Each row is followed by its class.
[ 23  34   7  25   1 -11  -5 -10  34 -28  14  -4   6  23 -44  17 -17 -12
   0  32  11 -45  37  28  38 -32  29   1 -52  10  29  -9  32]  J
[ 23   7 -27  30  13 -32  -8 -24  25 -13  12  30  25  -7  17   5 -41 -23
 -21  -3  20 -18  -1 -16  -4  18  13 -42 -46  47 -21  15 -16]  J
[-28 -27  35  -2  10  -5 -47 -33  29 -26  34 -52  32 -13   8 -15  -1  25
 -18  39   1  42  12 -26 -39 -27  -1  29 -56 -32 -12 -14  32]  X
[  6   1 -59 -10  10 -37   3  17   8  36  10 -26  -3 -44  30  -5   8 -16
  -7  -7   1  26  10  -8 -43 -15  23  34 -47  -2  41 -52  29]  Q
[ 21  -3 -18 -18 -11 -51  -3 -24  13   9  -9 -27 -38 -69 -22 -24   0  -8
 -18   3 -14 -16   8  47   9 -61  -2  21 -39 -19  58  12  21]  H
[ -6  10 -10  17  36 -56 -29  35  41 -16  27  -4  29  14  -6  13 -35   4
 -55  33 -20 -25  33  32 -11 -40  19 -29 -40   2 -19  11  52]  H
[ 16  42   8  18  -4 -60  -5  13  -7  15  26  10 -20  -5 -31 -33  21 -24
 -17   3 -27  36  53  72 -20 -73   6  47 -66 -56  23 -48   7]  Q
[ 57  23   7  51  -8  -8 -35  70   4  -4  29  72  25  41  -5  18 -34 -32
  -7  -5  43  -6  36  26 -10  15  37  -2 -64 -26 -35  -1  29]  S
[ 14 -15 -52 -49  10   6 -18 -39  12  30 -13  -8  37 -16  29 -15  28   3
   3  -1  -8  17 -32 -51 -31  35 -23  20 -31  15   7 -32  14]  Q
[-10   1  -4 -20  13 -43   0   6  15   6   7 -30  38  18  -3  31  21  -2
 -28  40 -33 -18  25   6  16  28 -33 -33 -30  -5  25 -12  23]  F
[ 33 -16 -32 -26  28 -16 -14  -8  44 -46  -5 -17  19  11 -13  -7 -47   9
 -27  11  21 -44   7  12  -6 -20  44 -56 -36  29  -3   1  17]  J
[ 10   5 -17   4  45 -33  -9   8  11  18  50 -40  21   3  16  15   5 -32
 -61  31 -39  -2 -11 -16 -37 -44  14   3 -45 -18  -6  -6  18]  N
[ 26  -6 -19  32   9 -41  -1  44   1  -3 -13  39  10   4  10  36 -47 -24
 -12   6  -1 -72   5  22  11 -11  -7 -59 -23  32  32  50   0]  V
[ 28 -19   0 -15  -9 -59  -2  34  -2  36  -1 -54 -20 -56  -7   0 -15 -14
 -27  -9   0  -6   3  27 -11   5  -6  10 -50 -28  42  -4  18]  F
[-23 -20  -9  -7  10 -12 -23 -12 -12   6  20 -11  21  14  11  -7  54 -17
 -40  21 -31  14 -14   0 -13 -48 -10  23 -33 -63  45  17   1]  N
[ 14  15  18  31  34 -51  -9  55  28 -31   5 -18   5  29 -19  45 -42 -13
 -14  19 -16 -56  41  72   6 -46  12 -36 -47  24  26  11  26]  F
[ 19 -29   2  10  -5 -30 -22   8  -3 -29  -6  -8  13  -5   1  -2 -59  18
   5  24  32 -25  17  18 -17  19 -12 -53  -4  15 -15  24  -7]  H
[ 18  12  -1  10 -30 -11  -6 -37  16 -34 -18  43  26  42 -13 -19 -10 -11
   3 -18  31   3  10  48  24   7  20 -40 -17 -18   3  -2 -36]  J
[ 11 -51 -40 -66  26 -16 -54  81  25  55  10 -38  37  -4  16  -1  24 -30
 -44  11 -31 -32 -35 -50 -54   9  19  29 -55 -11  26  39  41]  V
[ -3  62 -27  39   4 -40  -6  19  -5 -17  -2  51   4  32 -12  17 -63  30
  13  -3  42  11  61  91  -9 -13   4 -22  -3  17  12 -30  31]  Q
[ 10 -32   1 -15  22   2 -17  17  20 -22  19 -28  23  -9  17   4 -11  -4
  -5   7  13  16  12 -53 -52   0  -3  20 -26  28 -34  -9   5]  Z
[ 59  11   2 -13  -7 -61 -14  -7   6  14  26  25 -15 -15 -12 -32   6 -35
  -9   4   9  -9  19  36 -15 -41   3  18  -9 -12  -7  -5 -33]  G
[  3  -4  -5   1  -7 -39 -17  60  21  23  40 -12   8   8 -13 -28 -12 -15
 -21   7 -16  -6  14  19 -27 -35  52  32  -4 -24  20  -7   5]  B
[  6   0   8 -31   6   1 -32 -13  46  -4  38 -63  20   3   0  16   2  14
  -6  10  30  42  20  10 -52 -43  35  54 -38 -35   7 -41  61]  X
[-16   6 -38  15  11 -34   3  22  12  37  23 -12  12 -12  19  17  -9  -5
 -17   3  14  -4   6   1 -16  24   2  22 -11  10  36  -5  45]  B
[ 44  -1  32 -30 -28 -65  16 -13   6  -2  31 -59 -26 -28 -47  14   0  -8
   3  25 -12   5  60  52   2 -65  -4  12 -25 -45  47 -41  -7]  F
[-11 -29 -27   4  31   5  -1 -34  24 -14   6 -19  25  -3  37  -9  14  -9
 -53   0 -26   3 -43 -44  -3 -25  18 -22 -25 -14 -10  -3  10]  N
[  6  13 -37 -22  13  -6 -11  -9  20 -35  37 -19   8 -12   8 -30  33   6
 -47  17   6  50  24  17 -61 -34  40  12 -52 -41  -4 -48  31]  X
[ 21 -39 -53 -32  33 -37 -12   8  29  25  14   4   7 -50  32 -16  30 -13
 -32  -1  -1 -12 -20 -38 -10 -34   5   5 -38 -12  33  -8  38]  N
[ 15   1   6 -35  -7 -63 -33  64  24  22  31 -43   3 -22 -15 -32 -13 -19
 -36  22 -36 -21  31  25 -23 -57  45  24 -25 -15  33  13   7]  X
[ 26  30  -1  35  -5 -78  -9   4  18  13  18   9  -4 -16  -2 -20 -42 -32
 -44   6  -5 -18  10  50   7 -40  35   0 -17 -11   0   4 -16]  G
[ 33 -21  22  53  24 -71 -12  42  31   6  28  61 -11 -12  -5 -26 -73  -4
 -27 -12  13 -58  16  20  14 -51   5 -28 -23  26 -20  43   5]  B
[ -8  17 -38 -39 -20  17 -24 -51   0  25  22 -35  36 -11   1 -15  20  17
  14  60  10  22 -24 -34 -32  67 -19  14   0   3  14  -9   1]  H
[-34  15  34  -9  15  25   1  22  29 -21  25 -53  -1   8 -20  -3  34   9
 -29   2 -27  52  29 -16 -24 -51  31  71 -17 -42 -33 -58  55]  Z
[ 18  -1  14  56  20 -22 -12   8  30 -39  19  26  -7  10   5  -9 -73  10
 -16 -10  45  -5  10  43 -24 -44  35 -50 -24   8 -56  12   3]  H
[-24 -31 -24 -26   8   5 -12 -36  16  28   3 -25  39  -6  38  -9  20   9
 -16   6   6  20 -39 -60   0  43 -15  -6   3 -15   1  -9  18]  N
[ 17 -22  -6   4   8 -16 -22 -32  19 -62  38  23 -10  13 -15  -8 -40  11
 -29   9  34   2  39  32  -3 -86  39 -24 -56 -20   7  25   8]  S
[ 27  17  -7   5 -18 -52 -15  39  16  35  11  11  -3 -20 -12 -17 -23 -31
 -27 -24  -4  17   7  36 -22  -8  26  13 -38 -29  -2  -4   9]  V
[ 62  12 -19  36  -6 -38 -29  15 -18 -24 -35  79  19  14  -7  14 -62  -3
  -2 -30   9 -24  22  65 -17 -24 -19 -17 -32  16  -3  12  -6]  Q
[ 23 -37  -3  28  20 -72 -43 114   9 -11   4  17   3 -40  34   9 -57 -27
  -8 -13   8 -45  35  21 -48 -47  27 -13 -41  40  23  47   4]  X
[-26   2 -57 -48  45 -29 -22  20  29  37  34 -76  15 -25   9  11  18   1
 -82  31 -34   2  -7 -20 -43  -8  18  26 -45  -9   8   5  81]  H
[ 20 -59 -28 -50 -12  19 -67 -21  32  -9  16 -45  40 -59  24 -20  12  10
   8  28   8  14 -26 -87 -61  -1  18  63 -48  10  31   4  21]  X
[ 14   1  10  39   1 -23 -28  87   5   6  34   3  32  27   6  34 -23 -24
 -17  13  29   1  34   0 -38 -21  24  42 -42 -15   7  10  21]  Z
[ 12 -27  -4  17  21 -50 -42  32  38  -1  39  18  31  29  10   7 -53 -15
 -32   2  26  -5  18  -3 -36 -11  18 -28 -55  16 -34  36   9]  V
[ 37 -35   3  12 -20 -25 -36 -50  21  -5  12  22  47 -31  13 -29   2   6
 -11  41  31  11  -9 -58   5  38 -15  10 -35 -40 -25 -32   9]  G
[ -5 -17  17  -6 -19 -37 -35  17   4  -9  35 -44  -3  -5 -42 -40 -36  26
 -13  26  14  23  40  38 -33 -16  19  41 -17 -43  16 -13  25]  B
[  8  10 -25 -21  -8 -31 -11 -32  -2  15   3  11  -5 -13  -1 -19  13 -16
 -15 -19 -16  17  -6  28  -4 -33  -9  15   5 -10  27  11 -17]  N
[ 14  28 -12 -33  15 -54 -25  30  57  46  23 -21   6  -3 -28 -32  -1 -24
 -29   9 -22  -5   6  35  -5 -20  31  18 -55 -13  13 -12  42]  V
[ -5 -20  -5 -13  30 -71 -15  38  23  20  16   2 -19  -7  -5   7 -31 -12
 -47 -13  -5 -29  19  47 -10 -78   7 -18 -40  -8  33  52  25]  V
[  7  15 -16   4  -9 -14  -1 -43  21  19   8 -17  40 -24  13  15  17 -10
 -26  18 -27  19 -27 -31   1  45 -18   3 -44  -7   5 -28   7]  F
[ 56  24 -10   5 -33 -29  16 -33   1 -10  32   3 -18 -30 -10 -12  -9 -30
  -1 -14  -4  33   4  34 -36 -38  28  -1 -18  -6   1 -30 -68]  F
[ 11   8  -1   6  -1  -7  14   6 -10  -6  15 -31 -47 -10  -4  -1 -23 -22
  17 -21  -1  -8   9  21 -13 -52  27   8  29  32  12   8 -29]  N
[ 63  25 -20  16 -14 -18 -12  -7 -12 -25  32  33 -15 -13 -26  28 -83  16
  13  26  66 -22  47  40  -4 -18  14 -23 -28  14  18   9  22]  S
[-40 -14 -14   7  23 -48 -25  39  14  34  12 -41  34 -49  29  26  18 -16
 -43  25 -60   0  -8 -47 -15  27 -20  20 -60   8  29   3  38]  F
[ 54   9 -15  32  -2  -6 -25  17  16 -11 -10  28 -27 -33 -26 -19 -62   4
  -6  -2  28 -62 -12  23   8 -15  17  -4 -31  42  -4  47  25]  H
[ 26  -9 -36 -14  43 -30 -15 -21  37  -4   5   6   2 -28   6 -37  22  -4
 -16   4  -6  11  13  -8 -23 -28  -8  16 -92   6  -2 -50  47]  Q
[ 14   0   5  -7 -20 -23  -7 -12 -18 -28   9 -24 -30 -34  -9 -26  17 -26
  -1   7 -28  10  16  23 -31 -60  26  40  14 -17  15 -16 -44]  G
[ 27   6  -8  45  14 -23 -19  33 -12 -25   7  10   6   4   8  45 -53 -13
  -4  17  14 -38  12  43 -40 -31   0 -27 -22  21   4  37   1]  H
[ 33  23 -33  21 -22 -14  -4 -39 -27   7  -2  46  16 -28  11 -52  -4  -6
  -4   7  -3  33 -19   3 -32  14 -13  -6 -39 -21  -2 -34 -45]  Q
[  9  11 -18  57  -6 -27  -6  49 -22  16 -19   7  19 -21  44  52 -67 -13
 -11  -6  36 -42   0   9  -6  55 -13 -28 -15  45  25  46  21]  X
[ 23  -5   4  -7  -3 -79 -33  25  26  18  12 -28   9 -23 -13 -44  12 -42
 -66   9 -43  -4  21  14   3 -16  25  35 -48 -39 -12 -13  16]  G
[ 78   5 -39  30   7 -20   2   0   5   0   4  58 -22 -19   4  28 -28 -28
  10 -30  43 -52  11   0  18 -13 -14  -3 -19  62  10  28  18]  N
[ 39   6   7 -34   7 -54  22   6   3 -26  11  -4 -35 -22 -16 -39  23 -36
 -26 -20 -64   7  13  69 -36 -92  19 -33 -16 -20   1 -20 -75]  F
[ 52 -20  20  47 -15 -68 -22 -12  26 -18  22  62   1 -11 -10 -27 -43  -7
 -22  18  40 -44  29   8  44 -46  11 -16 -26 -11  -7  21 -10]  G
[-68 -35 -39  22  28 -26  -8  10  18 -17  18 -51  17 -15  27  19  -5  11
 -38  30 -19 -11   7 -14 -14 -29  20  19 -31   2  71  14  51]  B
[ 16   4  -8  14  16 -36 -31   1  16   0  16  25  -6 -36 -17  -2 -67  29
 -14  20  36 -11   2  29 -23 -32  -6 -14 -45  -4  12  21  39]  V
[-31   8   3  -1  14  13  -7 -47  45 -37   7 -56  23  13   3  -4 -18  10
   5   7  21  37   3   0 -20  12  40 -13 -32   4 -20 -50  18]  J
[  8  -3 -34 -47  17 -13 -14  -2  29  51   7 -68  19 -26  14  14  12  -8
   0  21   5  -7 -12 -36 -25  65 -19  18 -24  30  -2 -14  57]  H
[ 27   4 -36   5  -4 -44  13 -19   3  10  -8  -5 -10 -47  27 -44 -35 -15
  17 -18  12  27  -8  21 -40 -10  20 -19 -30  15  12 -48 -40]  Q
